Below are the code and all the weights of a small trained network. Each question names an input and a target symbol and asks about switching units off, where a switched-off unit gives its printed mean instead of its output.

import numpy as np


def w(rows, s, z=0):
    codes = np.array(rows[::2]) - 128.0
    scale = np.full(codes.shape[1], s)
    scale[-1] = z or s
    return codes * scale


def f(y):
    return np.maximum(y, 0)


def softmax(a):
    e = np.exp(a - a.max(-1, keepdims=True))
    return e / e.sum(-1, keepdims=True)


def log_softmax(a):
    a = a - a.max(-1, keepdims=True)
    return a - np.log(np.exp(a).sum(-1, keepdims=True))


def net(x, mask):
    ids = ['αεζηθμξπστ'.index(c) for c in x.split()]
    T = len(ids)
    res = E[ids] + P[:T]
    u = 0
    for l in range(3):
        q, k, v = (res @ M[l].T for M in (Q, K, V))
        z = softmax(np.where(np.tri(T) > 0, q @ k.T / 2**0.5, -1e9)) @ v
        res = res + np.where(mask[u], z, O[l][:, -1]) @ O[l][:, :-1]
        u += 1
        y = f(res @ A[l][:, :-1].T + A[l][:, -1])
        res = res + np.where(mask[u : u + 8], y, B[l][:, -1]) @ B[l][:, :-1]
        u += 8
    return log_softmax(res[-1] @ U[:, :-1].T + U[:, -1])


Q, K, V, O, A, B = {}, {}, {}, {}, {}, {}
E = w([
[132,98,152],'α',
[131,100,155],'ε',
[137,211,105],'ζ',
[79,177,5],'η',
[192,137,206],'θ',
[154,89,235],'μ',
[179,124,89],'ξ',
[157,154,64],'π',
[38,209,143],'σ',
[96,110,156],'τ',
],0.023)
P = w([
[199,72,131],'0',
[199,90,134],'1',
[218,125,140],'2',
[230,138,138],'3',
[230,167,145],'4',
[253,188,142],'5',
[238,197,132],'6',
[245,206,119],'7',
[251,196,132],'8',
],0.0034)
Q[0] = w([
[219,1,113],'0.h0',
[90,69,194],'0.h0',
],0.0074)
K[0] = w([
[148,51,36],'0.h0',
[178,8,193],'0.h0',
],0.015)
V[0] = w([
[71,255,110],'0.h0',
[109,117,156],'0.h0',
],0.0052)
O[0] = w([
[25,238,124,252],'0.h0',
[57,254,30,60],'0.h0',
],0.0065,0.0018)
A[0] = w([
[97,85,136,66],'0.n0',
[66,89,51,54],'0.n1',
[176,213,124,217],'0.n2',
[200,95,137,5],'0.n3',
[139,85,39,106],'0.n4',
[68,106,139,52],'0.n5',
[36,161,48,69],'0.n6',
[255,122,56,178],'0.n7',
],0.0092,0.0033)
B[0] = w([
[84,153,216,130],'0.n0',
[182,141,101,133],'0.n1',
[73,204,161,227],'0.n2',
[210,149,66,174],'0.n3',
[177,205,40,164],'0.n4',
[100,125,125,134],'0.n5',
[199,174,177,181],'0.n6',
[35,254,43,254],'0.n7',
],0.0064,0.0095)
Q[1] = w([
[162,142,117],'1.h0',
[199,6,254],'1.h0',
],0.0097)
K[1] = w([
[220,128,139],'1.h0',
[130,2,116],'1.h0',
],0.0096)
V[1] = w([
[255,138,60],'1.h0',
[55,114,158],'1.h0',
],0.0068)
O[1] = w([
[114,231,145,185],'1.h0',
[119,133,2,7],'1.h0',
],0.0093,0.0016)
A[1] = w([
[122,173,107,254],'1.n0',
[167,209,117,69],'1.n1',
[6,99,199,184],'1.n2',
[81,202,189,178],'1.n3',
[167,174,149,61],'1.n4',
[103,63,72,56],'1.n5',
[145,77,55,78],'1.n6',
[78,170,231,188],'1.n7',
],0.011,0.0045)
B[1] = w([
[68,62,157,242],'1.n0',
[100,137,190,255],'1.n1',
[255,154,54,145],'1.n2',
[155,65,106,243],'1.n3',
[100,136,170,186],'1.n4',
[178,55,164,134],'1.n5',
[95,107,164,141],'1.n6',
[116,58,69,203],'1.n7',
],0.008,0.016)
Q[2] = w([
[254,152,156],'2.h0',
[130,195,166],'2.h0',
],0.0067)
K[2] = w([
[255,245,150],'2.h0',
[18,206,191],'2.h0',
],0.0068)
V[2] = w([
[139,170,1],'2.h0',
[96,62,211],'2.h0',
],0.0037)
O[2] = w([
[50,94,229,13],'2.h0',
[2,114,207,252],'2.h0',
],0.0058,0.0023)
A[2] = w([
[117,153,170,254],'2.n0',
[158,164,136,176],'2.n1',
[248,47,127,13],'2.n2',
[143,51,101,150],'2.n3',
[171,179,204,189],'2.n4',
[168,167,123,95],'2.n5',
[90,184,168,38],'2.n6',
[192,89,89,58],'2.n7',
],0.013,0.0064)
B[2] = w([
[119,90,153,255],'2.n0',
[103,71,241,148],'2.n1',
[169,192,85,189],'2.n2',
[166,105,105,194],'2.n3',
[225,117,149,194],'2.n4',
[169,84,138,128],'2.n5',
[192,187,94,205],'2.n6',
[75,254,130,153],'2.n7',
],0.0087,0.0089)
U = w([
[145,28,158,175],'α',
[147,20,153,214],'ε',
[17,15,216,185],'ζ',
[131,200,233,87],'η',
[143,3,227,4],'θ',
[222,80,159,54],'μ',
[173,166,38,153],'ξ',
[19,239,63,164],'π',
[114,6,36,250],'σ',
[126,90,144,62],'τ',
],0.0074,0.0034)

Each question gives the input, a string of symbols that net reads in full, and the target symbol t.
The units are the heads (2 rows each of Q, K, V and O) and the neurons (one row each of A and B). Each row of codes is followed by its name. A weight is (code - 128) times the scale printed after its matrix; where a second scale follows, it is the last column's (O, A, B and U).
mask holds one flag per unit, layer by layer, with each layer's heads first. A switched-off unit (its flag False) gives its mean, the last column of its rows in O or B, instead of its output. The means were averaged over made-up inputs and are rounded, as every weight is.
A unit's drop is (log p(t) with every unit on - log p(t) with that unit switched off) / (log p(t) with every unit on - log p(t) with every unit switched off).
The circuit of an input: a set's keep is (log p(t) with only the set's units on - log p(t) with every unit switched off) / (log p(t) with every unit on - log p(t) with every unit switched off). Starting from the 12 units with the biggest drops (on a tie, the unit counted first), units are removed one at a time, each time the one whose removal leaves the highest keep (on an exact tie, the one counted first), for as long as the keep stays at least 0.8.
units of the circuit, in order: the units of the circuit, biggest drop first
top k neurons: the k neurons with the biggest drops, biggest first
top k neurons in layer l: the k neurons of layer l with the biggest drops, biggest first
drop of u: that unit's drop, to one decimal
input ζ ξ ξ ξ μ θ η τ, target ξ: top 2 neurons in layer 1 -> [1.n1 1.n2]
input τ π ξ μ ξ ξ, target η: units of the circuit, in order -> [1.h0 1.n1]
input π σ ζ θ ξ, target π: top 2 neurons in layer 1 -> [1.n3 1.n7]
input ζ ξ μ ξ ξ η σ ξ μ, target μ: units of the circuit, in order -> [1.n0 0.n7 2.n4]
input η θ ξ σ ξ ξ ξ, target σ: units of the circuit, in order -> [1.h0]
input ζ σ ξ, target σ: units of the circuit, in order -> [1.h0 0.h0]
input ζ ξ ξ ζ θ ξ ζ θ, target θ: top 3 neurons -> [2.n4 1.n4 0.n3]
input ξ ξ ξ ζ η ξ ξ ξ, target ζ: top 2 neurons in layer 0 -> [0.n6 0.n4]
input μ ξ α ζ ξ τ, target ξ: top 2 neurons in layer 0 -> [0.n3 0.n7]
input σ ξ ξ ξ ξ η, target η: top 3 neurons in layer 0 -> [0.n6 0.n1 0.n7]
input ζ ξ ζ π ζ τ ε ξ π, target π: top 2 neurons in layer 0 -> [0.n2 0.n3]
input ζ η ξ ξ, target ζ: top 3 neurons in layer 1 -> [1.n3 1.n0 1.n7]
input ζ ξ ζ ζ ζ ζ ξ ε σ, target σ: drop of 1.n7 -> 0.2
input ζ τ π ξ ζ ξ η, target η: drop of 0.n6 -> 0.9
input μ ξ α μ μ ζ ξ ξ, target π: drop of 2.n2 -> 0.0
input μ ξ ξ μ, target μ: drop of 2.n2 -> 0.2
input α θ ξ π ζ, target ζ: top neuron -> [1.n7]
